Below are the code and all the weights of a small trained network. Each question names an input and a class and asks about switching units off, where a switched-off unit gives its printed mean instead of its output.

import numpy as np


def w(rows, s, z=0):
    codes = np.array(rows[::2]) - 128.0
    scale = np.full(codes.shape[1], s)
    scale[-1] = z or s
    return codes * scale


def norm(h):
    return h / np.sqrt((h * h).mean(-1, keepdims=True) + 1e-5)


def f(y):
    return y / 2 * (1 + np.tanh(0.7978845608 * (y + 0.044715 * y**3)))


def log_softmax(a):
    a = a - a.max(-1, keepdims=True)
    return a - np.log(np.exp(a).sum(-1, keepdims=True))


def net(x, mask):
    res = np.array(x, float).reshape(1, 6) / 4 @ E
    u = 0
    for l in range(3):
        y = f(norm(res) @ A[l][:, :-1].T + A[l][:, -1])
        res = res + np.where(mask[u : u + 16], y, B[l][:, -1]) @ B[l][:, :-1]
        u += 16
    return log_softmax(norm(res)[-1] @ U[:, :-1].T + U[:, -1])


A, B = {}, {}
E = w([
[23,155,114,119,117,38,101],'x0',
[118,118,92,125,187,161,67],'x1',
[73,88,122,243,123,121,195],'x2',
[123,133,126,128,135,123,140],'x3',
[40,65,240,88,167,146,143],'x4',
[108,41,36,72,143,41,255],'x5',
],0.006)
A[0] = w([
[173,155,80,142,105,75,107,115],'L0N1',
[40,133,94,222,166,80,107,170],'L0N2',
[130,153,144,72,114,105,66,173],'L0N3',
[79,71,53,166,172,145,55,57],'L0N4',
[126,43,117,42,132,166,185,64],'L0N5',
[185,109,105,16,163,217,157,84],'L0N6',
[115,168,158,183,124,165,74,240],'L0N7',
[150,147,84,66,85,131,140,102],'L0N8',
[192,109,128,121,143,134,129,75],'L0N9',
[121,44,99,169,125,204,143,247],'L0N10',
[86,162,179,62,146,72,106,186],'L0N11',
[150,148,186,110,21,59,176,166],'L0N12',
[99,103,51,114,254,166,73,132],'L0N13',
[150,30,53,135,133,41,122,44],'L0N14',
[97,135,218,111,196,102,185,135],'L0N15',
[163,110,180,115,28,97,156,125],'L0N16',
],0.0086,0.0015)
B[0] = w([
[112,106,87,132,122,171,47,188],'L0N1',
[184,106,127,117,21,99,157,227],'L0N2',
[114,132,91,75,122,100,184,208],'L0N3',
[106,132,160,143,185,71,128,179],'L0N4',
[60,132,111,147,159,190,155,224],'L0N5',
[184,146,132,88,87,106,171,242],'L0N6',
[58,175,111,113,133,108,203,253],'L0N7',
[131,117,81,109,135,152,131,174],'L0N8',
[166,113,120,112,175,160,194,152],'L0N9',
[161,104,162,168,71,101,255,200],'L0N10',
[138,82,92,91,105,127,110,219],'L0N11',
[110,172,124,124,220,43,114,214],'L0N12',
[131,162,157,125,179,34,156,224],'L0N13',
[40,200,120,149,166,183,105,236],'L0N14',
[166,109,137,137,122,152,81,206],'L0N15',
[146,162,139,132,197,84,164,179],'L0N16',
],0.0076,0.0043)
A[1] = w([
[183,134,169,139,148,164,86,117],'L1N1',
[183,193,141,159,124,224,56,83],'L1N2',
[95,47,211,55,143,132,171,147],'L1N3',
[144,172,26,152,52,78,132,100],'L1N4',
[19,140,96,105,91,86,95,164],'L1N5',
[130,181,122,74,155,28,184,136],'L1N6',
[130,254,169,141,141,118,135,101],'L1N7',
[85,56,89,196,76,97,63,138],'L1N8',
[21,225,211,132,123,184,166,103],'L1N9',
[203,173,103,184,201,118,90,130],'L1N10',
[116,93,215,72,150,109,148,68],'L1N11',
[190,147,160,127,245,23,114,198],'L1N12',
[104,99,252,90,142,90,126,73],'L1N13',
[211,193,37,160,176,75,94,86],'L1N14',
[69,111,152,74,109,163,168,83],'L1N15',
[116,177,143,32,171,150,129,3],'L1N16',
],0.0081,0.0023)
B[1] = w([
[118,87,166,87,119,186,255,126],'L1N1',
[72,113,140,118,132,118,138,151],'L1N2',
[173,112,63,156,105,161,32,197],'L1N3',
[125,46,140,153,133,185,92,204],'L1N4',
[150,134,181,110,105,176,142,222],'L1N5',
[95,128,192,112,154,139,84,255],'L1N6',
[90,143,118,109,151,153,80,192],'L1N7',
[143,155,147,66,127,72,182,146],'L1N8',
[114,167,80,150,90,154,170,208],'L1N9',
[86,137,169,207,136,185,142,157],'L1N10',
[118,73,104,225,153,155,71,165],'L1N11',
[87,138,191,183,183,115,180,202],'L1N12',
[95,58,84,153,177,118,103,173],'L1N13',
[114,30,142,151,136,115,71,203],'L1N14',
[128,119,101,132,124,145,101,158],'L1N15',
[206,176,106,162,105,132,146,178],'L1N16',
],0.0071,0.0068)
A[2] = w([
[81,87,200,212,123,127,181,120],'L2N1',
[201,180,139,210,216,221,193,253],'L2N2',
[184,133,155,59,184,144,115,93],'L2N3',
[135,76,137,77,117,166,99,151],'L2N4',
[172,42,80,190,109,163,51,80],'L2N5',
[124,91,148,45,59,43,104,188],'L2N6',
[129,135,132,23,162,82,57,97],'L2N7',
[98,98,168,150,248,124,120,142],'L2N8',
[156,194,153,121,111,144,132,238],'L2N9',
[90,196,67,175,145,81,135,56],'L2N10',
[184,176,98,35,242,170,69,109],'L2N11',
[119,77,48,73,197,96,185,221],'L2N12',
[2,152,143,106,55,83,48,192],'L2N13',
[136,115,130,210,113,83,173,142],'L2N14',
[84,144,116,150,91,179,149,89],'L2N15',
[72,34,129,191,78,102,179,58],'L2N16',
],0.0087,0.0021)
B[2] = w([
[221,211,121,117,130,81,113,224],'L2N1',
[112,3,180,24,134,101,104,254],'L2N2',
[177,149,62,182,88,41,134,157],'L2N3',
[110,194,104,234,143,68,133,150],'L2N4',
[87,49,59,212,125,114,49,179],'L2N5',
[223,94,77,140,156,150,230,166],'L2N6',
[236,125,116,145,4,92,210,181],'L2N7',
[147,183,167,108,166,114,44,215],'L2N8',
[66,95,33,115,136,101,168,152],'L2N9',
[136,129,125,115,196,158,124,150],'L2N10',
[107,227,114,250,100,94,163,212],'L2N11',
[48,193,197,117,81,213,84,190],'L2N12',
[141,9,157,75,173,177,166,240],'L2N13',
[145,212,119,95,89,77,91,175],'L2N14',
[98,170,40,96,166,106,124,161],'L2N15',
[163,197,99,152,125,145,61,202],'L2N16',
],0.006,0.0077)
U = w([
[120,58,60,207,124,165,12,160],'0',
[216,213,80,169,71,90,157,249],'1',
[12,177,86,80,134,238,131,125],'2',
[146,161,191,123,219,81,76,41],'3',
[196,33,112,65,97,154,175,61],'4',
],0.011,0.0013)

Each question gives the input, the list of numbers given to net, and the class t.
The units are the neurons (one row each of A and B). Each row of codes is followed by its name. A weight is (code - 128) times the scale printed after its matrix; where a second scale follows, it is the last column's (A, B and U).
mask holds one flag per neuron, layer by layer. A switched-off neuron (its flag False) gives its mean, the last column of its row in B, instead of its output. The means were averaged over made-up inputs and are rounded, as every weight is.
A unit's drop is (log p(t) with every unit on - log p(t) with that unit switched off) / (log p(t) with every unit on - log p(t) with every unit switched off).
The circuit of an input: a set's keep is (log p(t) with only the set's units on - log p(t) with every unit switched off) / (log p(t) with every unit on - log p(t) with every unit switched off). Starting from the 12 units with the biggest drops (on a tie, the unit counted first), units are removed one at a time, each time the one whose removal leaves the highest keep (on an exact tie, the one counted first), for as long as the keep stays at least 0.8.
units of the circuit, in order: the units of the circuit, biggest drop first
unit that matters most: the unit with the biggest drop
k most important neurons: the k neurons with the biggest drops, biggest first
k most important neurons of layer l: the k neurons of layer l with the biggest drops, biggest first
input [2,7,-6,-1,7,0], class 0: 4 most important neurons => [L1N11 L1N3 L0N12 L1N13]
input [4,4,6,-1,7,-5], class 0: units of the circuit, in order => [L1N3 L1N13 L0N14]
input [5,-2,1,-2,-4,4], class 4: 3 most important neurons of layer 1 => [L1N8 L1N11 L1N3]
input [-7,6,-8,-3,6,-8], class 1: 2 most important neurons of layer 2 => [L2N11 L2N3]
input [-8,7,-8,4,6,-4], class 1: 4 most important neurons of layer 2 => [L2N11 L2N3 L2N13 L2N4]
input [-6,1,-2,-6,-5,8], class 2: units of the circuit, in order => [L2N12]
input [5,-6,0,2,-4,0], class 3: 2 most important neurons => [L0N12 L1N12]
input [-8,-5,-1,2,7,-8], class 2: units of the circuit, in order => [L0N7 L1N9]
input [-2,-8,-6,7,-6,2], class 3: units of the circuit, in order => [L0N12 L1N12 L0N2]
input [-8,5,-8,4,3,8], class 1: units of the circuit, in order => [L2N11 L2N13]
input [-3,2,6,0,7,8], class 2: 2 most important neurons of layer 0 => [L0N5 L0N14]
input [-1,-7,8,8,1,8], class 1: units of the circuit, in order => [L2N1 L2N16]
input [7,6,-4,-1,3,-5], class 4: 3 most important neurons => [L2N13 L0N11 L0N12]
input [8,-6,-5,3,6,2], class 4: unit that matters most => L0N11
input [-2,6,-1,-5,4,7], class 2: 3 most important neurons => [L0N5 L0N14 L0N12]
input [6,-5,0,4,0,1], class 4: 2 most important neurons => [L0N2 L0N11]
input [5,-3,-3,-1,1,-4], class 4: units of the circuit, in order => [L0N11 L2N13]
input [7,0,2,-6,8,8], class 0: 4 most important neurons => [L1N3 L0N7 L0N15 L1N11]
input [-2,2,-2,-1,3,-3], class 0: 2 most important neurons => [L0N14 L0N12]
input [7,-7,-2,0,7,-1], class 0: 2 most important neurons => [L1N3 L1N11]
input [6,2,-3,6,2,-5], class 4: 4 most important neurons => [L0N11 L0N14 L2N13 L0N5]
input [-4,5,3,-4,-1,3], class 3: 2 most important neurons of layer 0 => [L0N13 L0N4]
input [-6,8,4,8,3,7], class 3: most important neuron => [L0N13]
input [-5,4,5,6,1,0], class 1: units of the circuit, in order => [L0N10 L2N1]
input [-7,7,1,-2,-1,-7], class 2: 2 most important neurons of layer 0 => [L0N7 L0N12]
input [-4,-7,-5,7,-4,2], class 3: 2 most important neurons => [L0N12 L1N12]
